Each row has a name. Each question is about the rows just above it.

Columns, left to right: X Q T E S V F R A P
|  22 | -12 |  -8 |  -4 |  26 | -33 |   1 |  -4 |   1 |   9 | : pup
|  -7 |   0 | -16 |  45 | -10 |   9 |  59 |   0 |  -4 |   3 | : fedo
| -11 |   2 | -17 |  39 | -11 |  16 |  55 |  -2 |  -6 |   0 | : Bemer
|  14 | -17 | -39 |  17 |  29 | -21 |  50 | -10 | -14 |   7 | : zeg
| -21 |  12 |   7 |  36 | -31 |  29 |  32 |   5 |   4 |  -3 | : bufi
Which column holds |   0 |  -2 | -10 | top down?
R
Does one of the named rows hold |  17 |  29 | -21 |  50 | side by side, in this order?
yes

Columns, left to right: H Z B M W J
|  32 |  11 |  20 | -34 |  30 |   3 | -> fedo
|  20 |  10 |  18 | -35 |  30 |   4 | -> pup
|  10 |   8 |  15 | -34 |  29 |   3 | -> gavi
| -13 |   3 |  49 |  27 |   1 |  14 | -> Bemer
|  29 |   9 |  21 | -41 |  35 |   5 | -> mem
| -23 |   1 |  44 |  27 |   1 |  12 | -> biso
|  15 |   8 |  18 | -39 |  31 |   3 | -> bufi
|  1 |  3 | 40 | 24 |  1 | 12 | -> Vidot
| 40 |  4 | 42 | 25 |  2 | 14 | -> ris
| 24 |  3 | 37 | 20 |  1 | 10 | -> Modev
|  10 |   7 |  12 | -30 |  25 |   4 | -> duk
Does one of the named rows hold | 20 | 10 | side by side, in this order?
yes
Which column holds this, read top down? |  1 | 35 |  1 | 31 |  1 |  2 |  1 |
W
| 8 | 3 | 9 | 1 | 8 | is in which column, read top down?
Z
| 29 |  1 | 35 |  1 | 31 | is in which column, read top down?
W
Does one of the named rows hold | 44 | 28 |  1 | side by side, in this order?
no
Does one of the named rows hold |  3 | 40 | side by side, in this order?
yes

Columns, left to right: N Y G U D
|  16 |  18 | -53 |   7 |  24 |  Modev
|  16 |  20 | -53 |   1 |  28 |  Vidot
| 16 | 36 | 13 | 16 | 45 |  pup
|  16 | -39 | -12 |  19 | -19 |  ris
|  16 |  -8 | -24 |  24 |  -5 |  mem
|  16 | -15 | -10 |  12 |  -3 |  duk
|  16 |   3 | -44 |  36 |  -8 |  gavi
|  16 |   4 |  -2 | -18 |  14 |  biso
|  16 | -16 |  -6 |  13 |  25 |  Bemer
|  16 | -23 |  -9 |  20 |  15 |  bufi
|  16 | -46 |  36 |  -6 |  23 |  zeg
Which column holds this, read top down? | -53 | -53 |
G
Is |  4 | 16 | printed in one of the named rows, side by side and in this order?
no

Columns, left to right: feder pemap pul boge litud Lapa fezig Bimi Gemi nes
|  -1 |  14 | -15 |   2 |   3 |  -8 |  -9 | -23 |   8 |   0 | = gavi
|  -5 | -16 | -10 |  -4 |  11 |   6 |  -7 |   6 |   0 | -13 | = ris
| -12 |   1 |   8 |   6 |  -4 |  -5 |   1 |  35 |   0 |   5 | = zeg
|   6 | -18 |  -5 |  -1 |   8 |   6 |  -2 |  47 |   8 |   3 | = Bemer
Which column holds | -16 |   1 | -18 | top down?
pemap
Which column holds | -13 |   5 |   3 | top down?
nes
Does one of the named rows hold | -12 |   1 |   8 |   6 | side by side, in this order?
yes
Which column holds |  -5 | -12 | top down?
feder
Among the named rows, does one hold |  6 | -4 | next to each other, in this order?
yes
Is |  -6 | -16 | -10 | printed in one of the named rows, side by side and in this order?
no
Which column holds | -1 | -5 | top down?
feder

Columns, left to right: gozu borom boker pumo bikip Sakod foli nop tulo
| -41 |  -9 |  37 |   4 | -15 | -32 | -14 |  -4 |  44 | : gavi
|  15 | -20 | -36 | -21 | -36 |  18 |  37 |   3 | -10 | : duk
| -15 |  29 |   5 |  31 |  25 | -24 | -12 | -15 |  -5 | : ris
|  27 |   6 | -33 |  -4 |  15 |  23 |   0 |  -1 | -47 | : bufi
Which column holds | -20 |  29 | top down?
borom
| 25 | 15 | is in which column, read top down?
bikip

Columns, left to right: Gebol Roz dedid zim Leba Rotuf bizu Mok
|  18 |  -4 |  50 |  10 | -12 | -11 |   6 |  41 | = bufi
|  -8 | -24 | -11 |  15 |  20 | -19 | -19 |  -1 | = Modev
| 12 | -6 | -4 | 16 | 24 | -9 | 16 | 18 | = fedo
| -19 |  23 | -19 |  11 |  11 | -45 | -14 | -11 | = Vidot
|   0 |  -7 |   3 |   2 | -35 |  13 |   5 |  -2 | = zeg
|  -7 | -18 | -10 | -40 | -24 |   3 |  15 |  -1 | = Bemer
|  21 |   4 |  -3 |   4 |   9 | -16 |   6 | -30 | = pup
Which column holds this, read top down? | -24 |  -6 |  23 |  -7 | -18 |   4 |
Roz
Which column holds | -19 |  16 | top down?
bizu
Which column holds this, read top down? | 16 | 11 |
zim
Which column holds this, read top down? |  41 |  -1 |  18 | -11 |  -2 |  -1 |
Mok
Does one of the named rows hold |  4 | -3 | side by side, in this order?
yes

Columns, left to right: Rim Vozem mab gipu Giguk dom Big
|   4 |  -9 |  -5 | -13 |  28 | -37 | -10 | : bufi
| -15 |  -1 |   3 |  14 | -19 |  36 | -10 | : Bemer
| -23 | -13 |  11 |  34 | -52 |  61 | -10 | : Vidot
| -21 | -22 |   3 |  15 | -11 |  12 | -10 | : biso
|   5 |   7 |  -2 |  -5 |   5 |  -5 | -10 | : gavi
|  -1 | -24 |   7 | -50 |   7 | -31 | -10 | : duk
Does one of the named rows hold |  7 | -2 | side by side, in this order?
yes
| -21 | -22 |   3 |  15 | -11 |  12 | -10 | is in which row?
biso
Is |   3 |  14 | -19 |  36 | printed in one of the named rows, side by side and in this order?
yes
The row with |   5 |   7 |  -2 |  -5 |   5 |  -5 | -10 | is
gavi
Which column holds this, read top down? | -13 |  14 |  34 |  15 |
gipu
Is | -5 |  5 | -5 | printed in one of the named rows, side by side and in this order?
yes

Columns, left to right: tuz Fovud gan dosag
| 35 | -5 | 50 |  7 |  ris
| -34 |  -4 | -39 | -32 |  duk
| -19 | -11 | -26 | -50 |  mem
|  1 | 19 | -3 | 59 |  biso
|  -6 | -16 |   1 | -57 |  gavi
Which column holds | -32 | -50 | top down?
dosag
Does one of the named rows hold |  -4 | -39 | -32 | side by side, in this order?
yes
Which column holds this, read top down? |  50 | -39 | -26 |  -3 |
gan
Which column holds this, read top down? | -34 | -19 |   1 |  -6 |
tuz
Which column holds this, read top down? | -26 |  -3 |   1 |
gan

Columns, left to right: tupip fup teg poma mar Luvug
|  2 | -3 | -1 | -1 |  0 | -1 | = ris
|  1 | -1 |  1 | -3 |  3 | -1 | = Bemer
|  1 | -1 | -1 | -2 | -1 |  0 | = mem
| -1 | -1 |  2 |  2 |  2 | -1 | = pup
| -4 |  2 |  0 |  0 |  1 | -2 | = biso
|  1 | -1 |  1 |  0 | -1 | -3 | = bufi
|  1 | -1 |  1 | -3 |  3 |  1 | = Modev
|  22 | -46 | -16 |  -6 |  49 | -43 | = fedo
Which column holds this, read top down? |  -1 |  -2 |  -3 |   1 | -43 |
Luvug
| -3 | -1 | -1 | -1 |  2 | -1 | is in which column, read top down?
fup
Among the named rows, does one hold |  2 |  0 |  0 |  1 | -2 | next to each other, in this order?
yes
Is |  0 |  1 | -1 | printed in one of the named rows, side by side and in this order?
no
Which column holds this, read top down? | -1 | -1 |  2 |
fup

